Each row is followed by its group and then its class within the group.
[  2 -15   1  -6  11  10  14  -5  19 -15  -3  13   5  -3  -4 -12   2   7
   9  -9 -22   3  -2  -7  -4   1  16  -2] : [64] Sn
[ -1  -4  -1  -5   2   7  22 -10  27   6  -5  -3   3  -8  -7 -13  -3   3
  11  -2 -26   1  -7  -7   2   6   7   7] : [70] NL
[-15   7  -4 -16 -23   1  11 -19  12  -5  12 -13  -4  -6   4   0  -8  -7
  -5  -7  -9   0   5   6   0  -6   4  -4] : [71] RF
[ -3  11  -5 -29  -2   6  42 -11  37   7  -5 -17  -2   3  -7  -8 -17   0
  13   6 -18   6 -29 -12   2  -7  -3   3] : [70] NL
[ -1   0  -6  -9   5  11  10  -5  21   6  -9   1   8  -4  -5  -8   8   5
   6  -3 -23   3 -29  -1  -5  -1   5   0] : [70] ZM
[ -4 -17  -9 -24  -1  13  11 -10  33   2  -1   2  12 -15   1 -23   2 -10
   2  -8 -46   2  -1  -7  -7  -1  13  -2] : [64] CJ
[-31   4  -7 -17 -25   6  14 -12  39 -15  14 -16  -5  -6   4   3 -20 -15
   3  -6   5   4   6  -4  -1   4   3   1] : [71] RF
[-15  17  -3 -16 -12  12  12  -4  44   0  12 -16  -8   0  -1   3 -11  -9
  -4  -7   1  -8   2  -5   9   5  -3  -4] : [71] RF
[ -7 -10  -1 -13  11   7   2 -16  33   1  -4  -1   0  -7   3  -6  10  -8
   6   0 -15  -1   1   1  -8   0  13  -6] : [64] CJ
[-11  22  -3 -19 -15  17  29  -6  21   3   7 -26   7  -8  -4  -2  -9  -5
   8  -4  -5  -2   7 -10   4  -6  -6  -4] : [71] RF
[  7 -10   2  -4  18  10  -6 -16  17 -10   6  14   7  -1  -3  -7   3  -1
   8  -6 -19   1  -1 -15  -1  -8  -1   1] : [64] CJ
[-10  -3  -1  -9   6  19  25  -7  36   0  -3  -5   2  -8 -16   7  -3   2
   5  -9 -15   9   0  -3  10  -1   7  -1] : [70] ZM
[-15  11   5  -9   5   6   8 -10  27  -2   6   6   0   7  -1  -1   2  -4
   7  -7 -18  10   2  -4   2  -3   6  -2] : [70] ZM
[-10   2   1 -26   2   3  33 -17  35  12  -3  -7   0  -3  -2   2  -6   0
   8  12 -13   2  -2   1  -3   1   6   5] : [70] NL
[  8   2  -7 -13   8  11  18 -17  32   1 -11   3   1  -5  -4 -11   0   3
  -2  -3 -17   0  -8  -4   3   9  11  -8] : [70] ZM
[  1  -8  -8 -25  19   5   9 -10  16   0  -7   1   4   6   1  -8   3  -7
   6  -2 -26  -2  -2  -8 -11  14   9  -6] : [64] Sn
[-12  14  -1  -9   6   9  11  -9  31   3   7  -5  -8 -13  -1  -2  -4  -9
  10 -12 -14   7   2  -9   5  -1   2   1] : [70] ZM
[ -2   5  -5 -18   4   1  17 -18  33   9  -4  -9  -4   1  -8  -4  -6  -2
  15  -1 -28  -4   8  -7   3  -2   6  -2] : [70] NL
[-13  11  -2 -14 -19  -2  15  -4  32  -2   9 -17 -15  -8   4   7 -10 -11
   0   0   2   3   6   3   6  -1  -4   4] : [71] Gt
[-3  7 -6 -3  8  9 14 -7 23 -1 -1 -1 -1  4 -2  2  2 -8  6 -4 -3  8  1 -3
  0 -1  3  6] : [70] ZM
[ 17   3  -3  -9   7   6   8  -9  10   3  -3  -7  -7   0  -5 -10   1   7
  10  -3 -11  -4   3   1 -10  -1   2  -2] : [64] Sn
[ -2   5  -6  -5   6 -12   9 -19  28  -1   5  -8  -8   9  -2   6  -8   0
  14  -7  -4   1  -1  -6   2   2   5   2] : [70] NL
[-15   3 -10 -16   0  25  26  -8  37   9  -1  -2   4 -14   0   3 -11  -1
  18  -2 -26  15   0  -5   0  -1  15   6] : [70] ZM
[  1  -3  -9 -16   2  16  13 -17  22   9 -11  -3   4  -2   2   2   6  -5
   5   7 -11   3  -4  -5  -6  -4   1  -4] : [70] ZM
[-17  16  -4 -10 -17  -1  12  -1  31   1  13 -15   1  -9  -1   6   1  -4
   0   0 -15  -1  -2  -4   3   1  -9 -10] : [71] RF
[ -5 -14  -1 -15  10  13   0 -15  26  -2  -2  -8  11  -8   3  -9  10  -2
  -6  -3 -27   1   9  -6  -5   0   7  -4] : [64] Sn
[-20  18   0 -11 -27  -1  14  -2   8   1   7 -15  -8 -14  11   6  -4  -6
  -1  -2   5   0   6   1   5  -3  -6  -5] : [71] RF
[  4   3   1   1  22  -8   3 -26  14  -4  -5   3 -12   3  -3   2   8  -1
   2  -3 -15   3   6  -4  -1   5   1   7] : [64] CJ
[  3   2   3 -11  17   1 -23 -21  15   0  -8 -10   0   5  -2   4  13  -6
   4  -1   5  -1   2 -10  -5   6  -2  -2] : [64] Sn
[  2 -20   1  -8  12   5   5  -9  22   1  -7   4  -1  -3  -1 -16   6  -2
   2   0 -18  -4   3  -2  -5 -10   8   3] : [64] Sn
[  9  12  -4  -1  16  11  -3  -9   2  -3 -10   8  -2 -16   2  11  11  16
 -20   0 -29  -4 -10  -2   3  -1   8   2] : [64] CJ
[  0   8  -3 -13   4   6  20 -13  35   7   3  -9  -3   1 -10  -3 -13  -1
  17  -6  -6  -5  -1 -10   0  -3   3   4] : [70] NL
[ -9  10  -4 -10 -10  10  29  -5  47   9  -5  -8   3  -4  -7  -6 -13  -2
   9   0  -5 -11  -2  -3  -2  -7   3   1] : [70] NL
[ -4 -14   2 -17  -6   5  20   0  49   1   1  -7   3   5  -1 -11 -12 -14
   5   5 -19  -4 -13  -4   3   4   6  -5] : [70] NL
[-12 -10   4 -13   2  15  23 -19  24   2  -3   0   0  -7  -5  -5  -3  -3
  10   1 -11  -1  -5 -11  -7  -7   3   8] : [70] ZM
[-19  13  -2 -12 -20   1  18  -8  13   4   8 -19 -13  -6   0   1  -5  -7
   0  -7  -4   1  -2  -8  11   1   4  -2] : [71] RF
[ -4  -4  12  -4   3  10  32 -14  49   3   0  -7  -8   1  -4  -8  -6  -1
  16  -9   0  -1  -1  -9  -6  -4   3   5] : [70] NL
[ 20  24   4  12  32  -7 -13  -4  -9   3  -6   7 -14  11  -1  17   5   5
   5   0   8   3   0   3   4  11  -7   4] : [64] Sn
[ -7  -6  -3 -11   8   7   7  -8  30   2  -2  -9   2  -6  -1  -7  11  -2
   4   0 -27  -4  -2  -9  -6  -9   6  -3] : [64] Sn
[-19   2  -4 -18 -23   8  17 -12  27 -10  11 -18   2 -10  -1  -8  -9  -4
   4  -3  -7   2   7  -1  -3  -5   2  -3] : [71] Gt
[  1  -3  -8 -15  -3   3  26  -2  39  12   0  -7  -2   1   1  -1  -4  -3
  18   4  -7   1   7  -5 -18   1   6  -3] : [70] NL
[  3   0  -7  -6   9   6  -3   5  11   2  -4  16  -2   0  -5   3  15   2
   7   1 -11   6  -2  -9   6   2   3   0] : [64] CJ
[-27  10   2 -21 -27  10  16 -13  33  -2  21 -19  -4  -6 -15   4 -11  -7
  -1  -7   6   4   2  -9   9  -8  -9  -4] : [71] Gt
[ -8  25   0 -13  14  -3  -5 -10  13  -3  10 -15 -10   0   1  11  -6  -5
  -4   3  12   5   2  -1   5   6 -10   7] : [71] Gt
[ -1  -2   1 -11   4   1  20 -14  23   1  14 -10  -6 -13   1 -10  10  -6
   3  -1 -17  -3   3  -3  -5  -5   7  -2] : [64] Sn
[-23   7  -3 -20 -27 -15  28  -6  27   2  11 -23   1  -8   1  -7  -3 -12
   4  -1  -8   1   1   0  -1  -1   4  -9] : [71] RF
[  4   9  -5 -12   7  16  -5 -15  21   8  -4  -1   1  -4  -1   7   6   5
   5   8  -3   5  -7  -2  -1  -4  -2   2] : [70] ZM
[  0  -2   7  -1  15   3  12   2   5  -4   2   1   0   0  -1  -6  10  -1
  -5  -7 -27   1  -1  -8  -2   0   7   0] : [64] Sn

Each row is followed by its group and then its class within the group.
[ -8   4  -4   6 -10   5  15  -5   9   2   5  -9   5 -17  -4   7   9  -3
  -7   3   1  -7   1   0  -5 -14  37  15] : P MF
[-16   4   3   4   2  -4 -17  -1  -5  10  -4   4  -8  -2   1   9   7   0
  -2   3   3   0  -3   0  13  -2 -41  -6] : F CN
[-26   2   0   4 -10  24   6  -6  -3   4  -4  -2 -12  -6  11  22  19   3
  -8  -2  10   4  -7  -1  10  10  -2  -3] : P Sb
[-10   7 -20  12  -4   6   6  -5  10   5  -1  -6  -1 -17  -1   1   8  -5
  -3   3   5 -15   4   2  -1  -8   9   5] : P Sb
[ -6  -8   5  -7  -4  26  -6   2  -8  -7  -1 -10 -15  17  12  17   0   3
  -5 -15   1   5   8  -6   0   9 -19  -6] : U ZP
[-12   2  -1   9  -5  10  13  -5   9  10   0  -1  10 -17   4   0  10   2
  -8   2   1 -22  -9  -1   8  -5   5   8] : P Mc
[ -5  -9   6  -5  -4  34 -11   4  -7  -9   0 -11 -12  16  11  13  -3   2
 -10 -21   1  -1   9 -10   2   8 -20  -4] : U ZP
[-39  -4   4 -13 -19  31 -12 -12 -27   0  -2  -1 -29  10  23  43  17  12
  -1  -8  13  30 -16   7  16  50 -17 -24] : P Mc
[-16   0   1  -1  -6  20   9  -5   5  -3   2 -12  -9  -2   9  19  16   3
   1  -1   1  -4   1   1   4  18  -7  -7] : P Sb
[-11 -12   2 -15 -12  41  -4   5 -16 -13  -3  -9 -23  30  20  27   4   7
   0 -20   4  23   9  -6   1  18   1  -4] : U SG
[  0   6  -1  10   0   6  28  -7  15   7   4   0  23 -16  -7   4   6   0
  -2   9  -5 -24 -18   3  -2 -20  39  23] : P Mc
[-24   4  -4   3 -14   9   5 -10  -3  10  -4  -5  -5 -14   8  18  17   2
  -5   1  11  -2  -7   4   6  14  16  -9] : P Mc
[-30  -3   8  -7  -7  35 -22  -6 -22  -1  -1   4 -25   3  17  25   6  10
  -7  -9  13  19 -20   1  17  41 -33 -26] : F QR
[-32  -4   1 -10 -16   9  -7  -7 -18   3  -4  -9 -20   6  16  36  24   6
   3   3   5  24   5   3   9  30 -13 -15] : P MF
[-28   3   3   3  -9   4  -3  -9  -6   9  -2  -7  -7  -7   3  21  13   4
  -3   0   3  -4  -6   0  10   7 -20  -2] : P Sb
[-11 -13   3 -13  -4  37  -9   4 -16  -9  -1  -4 -22  26  14  22   1   4
 -10 -19   3  17   0 -10   5  12 -28 -10] : U ZP
[-10   7  -4  12  -3   3  16  -9  13  10   0   0   7 -18  -2  -5   7  -1
  -6   6   4 -19 -11   5   2  -9  18   9] : P Mc
[ -3  -6  -2  -6  -3   8  -9   4  -7  -4  -1   0 -10  19   8   8  -2   1
  -2 -12   3   6   3   0  -4   2  -5   1] : U MB
[-39 -11   4  -7 -14  18  -7 -15 -26   7  -4   2 -26  11  19  38  24  14
   2   2   5  27  -6   0  18  39 -46 -21] : P Sb
